Below is a small trained network, with its code and all its weights. Each question gives an input and a target symbol and asks what happens when units are switched off, that is, made to give their printed mean instead of their output.

import numpy as np


def w(rows, s, z=0):
    codes = np.array(rows[::2]) - 128.0
    scale = np.full(codes.shape[1], s)
    scale[-1] = z or s
    return codes * scale


def f(y):
    return np.maximum(y, 0)


def softmax(a):
    e = np.exp(a - a.max(-1, keepdims=True))
    return e / e.sum(-1, keepdims=True)


def log_softmax(a):
    a = a - a.max(-1, keepdims=True)
    return a - np.log(np.exp(a).sum(-1, keepdims=True))


def net(x, mask):
    ids = ['ΠΣαβδζλψ'.index(c) for c in x.split()]
    T = len(ids)
    res = E[ids] + P[:T]
    r = res
    for j in range(2):
        rows = slice(3 * j, 3 * j + 3)
        q, k, v = (r @ M[0][rows].T for M in (Q, K, V))
        z = softmax(np.where(np.tri(T) > 0, q @ k.T / 3**0.5, -1e9)) @ v
        o = O[0][rows]
        res = res + np.where(mask[j], z, o[:, -1]) @ o[:, :-1]
    y = f(res @ A[0][:, :-1].T + A[0][:, -1])
    res = res + np.where(mask[2:14], y, B[0][:, -1]) @ B[0][:, :-1]
    return log_softmax(res[-1] @ U[:, :-1].T + U[:, -1])


Q, K, V, O, A, B = {}, {}, {}, {}, {}, {}
E = w([
[50,206,194],'Π',
[19,61,41],'Σ',
[137,214,181],'α',
[213,11,96],'β',
[142,80,240],'δ',
[27,113,207],'ζ',
[226,64,172],'λ',
[160,2,59],'ψ',
],0.0099)
P = w([
[207,151,178],'0',
[100,2,199],'1',
[207,156,165],'2',
[81,47,131],'3',
[208,163,150],'4',
[69,72,100],'5',
[207,165,146],'6',
[55,88,76],'7',
[207,168,138],'8',
[41,99,56],'9',
[201,179,131],'10',
],0.0084)
Q[0] = w([
[73,147,198],'h0',
[9,89,164],'h0',
[195,218,120],'h0',
[43,247,139],'h1',
[107,86,140],'h1',
[182,147,253],'h1',
],0.012)
K[0] = w([
[101,175,183],'h0',
[7,113,147],'h0',
[156,204,140],'h0',
[12,203,201],'h1',
[125,94,179],'h1',
[194,146,209],'h1',
],0.013)
V[0] = w([
[67,148,153],'h0',
[163,228,99],'h0',
[162,74,112],'h0',
[130,58,2],'h1',
[195,159,142],'h1',
[97,137,159],'h1',
],0.0073)
O[0] = w([
[64,92,221,132],'h0',
[246,98,137,3],'h0',
[131,178,52,168],'h0',
[134,71,255,112],'h1',
[51,197,135,129],'h1',
[168,102,92,130],'h1',
],0.0062,0.0047)
A[0] = w([
[111,138,248,122],'n0',
[247,242,168,166],'n1',
[192,196,180,54],'n2',
[246,130,115,184],'n3',
[149,26,80,98],'n4',
[103,66,140,191],'n5',
[185,94,69,223],'n6',
[170,31,150,62],'n7',
[191,207,216,82],'n8',
[193,252,102,29],'n9',
[123,117,93,102],'n10',
[139,141,141,254],'n11',
],0.014,0.0066)
B[0] = w([
[161,183,148,202],'n0',
[226,225,54,233],'n1',
[111,54,98,161],'n2',
[164,95,248,220],'n3',
[150,175,163,198],'n4',
[95,94,94,255],'n5',
[95,68,105,215],'n6',
[119,194,133,178],'n7',
[155,55,88,172],'n8',
[1,80,120,169],'n9',
[137,113,129,133],'n10',
[31,155,145,226],'n11',
],0.032,0.0076)
U = w([
[125,207,56,2],'Π',
[29,3,108,186],'Σ',
[126,66,47,54],'α',
[171,164,222,87],'β',
[185,211,118,90],'δ',
[66,242,179,181],'ζ',
[175,31,134,228],'λ',
[100,24,232,51],'ψ',
],0.0066,0.007)

Each question gives the input, a string of symbols that net reads in full, and the target symbol t.
The units are the heads (3 rows each of Q, K, V and O) and the neurons (one row each of A and B). Each row of codes is followed by its name. A weight is (code - 128) times the scale printed after its matrix; where a second scale follows, it is the last column's (O, A, B and U).
mask holds one flag per unit, heads first, then neurons. A switched-off unit (its flag False) gives its mean, the last column of its rows in O or B, instead of its output. The means were averaged over made-up inputs and are rounded, as every weight is.
A unit's drop is (log p(t) with every unit on - log p(t) with that unit switched off) / (log p(t) with every unit on - log p(t) with every unit switched off).
The circuit of an input: a set's keep is (log p(t) with only the set's units on - log p(t) with every unit switched off) / (log p(t) with every unit on - log p(t) with every unit switched off). Starting from the 12 units with the biggest drops (on a tie, the unit counted first), units are removed one at a time, each time the one whose removal leaves the highest keep (on an exact tie, the one counted first), for as long as the keep stays at least 0.8.
circuit, biggest first: the units of the circuit, biggest drop first
unit that matters most: the unit with the biggest drop
top k neurons: the k neurons with the biggest drops, biggest first
which heads matter: for each layer, one digit per head in row order, 1 if its drop is at least 0.15 and else 0, layers parted by /
drop when u is switched off: that unit's drop, to one decimal
input λ δ ζ ψ β ζ Π, target Π: circuit, biggest first => (n1, n3)
input δ Σ α Σ Π ψ, target ζ: unit that matters most => h1
input ζ ζ ζ ζ β, target β: which heads matter => 10
input ζ ζ ζ ψ λ ζ ζ β, target ζ: circuit, biggest first => (h1, n7)
input ψ Π λ ζ ζ β, target ζ: which heads matter => 01
input β Σ δ, target δ: circuit, biggest first => (n1, h0)
input Σ Σ β Π ζ ζ λ β ψ Π, target Σ: top 4 neurons => (n1, n4, n7, n3)
input ψ Σ ζ α λ ζ Σ, target Σ: top 2 neurons => (n1, n3)
input β λ ζ ζ ζ δ λ ψ ζ Σ, target ζ: top 3 neurons => (n4, n6, n7)
input ζ β λ ζ λ ζ Σ α Π α, target Σ: top 4 neurons => (n1, n0, n4, n7)
input Σ λ λ ζ α ζ ζ ψ, target ζ: top 3 neurons => (n4, n7, n8)
input β λ Σ ψ λ ζ λ δ δ, target δ: top 2 neurons => (n1, n5)
input ζ Π λ ζ λ λ Σ, target Σ: top 4 neurons => (n1, n3, n0, n7)
input ζ β Σ δ, target ζ: top 2 neurons => (n0, n1)
input δ λ λ, target λ: top 2 neurons => (n1, n3)
input Σ λ ψ, target ψ: top neuron => (n1)
input λ ζ Π ζ λ Π α λ, target Σ: top 4 neurons => (n1, n3, n0, n7)
input α ζ β λ, target ζ: drop when n1 is switched off => 0.1
input ζ ζ β λ ζ ζ δ Σ, target ζ: drop when n9 is switched off => 0.5
input α ζ λ, target λ: drop when n8 is switched off => 0.4
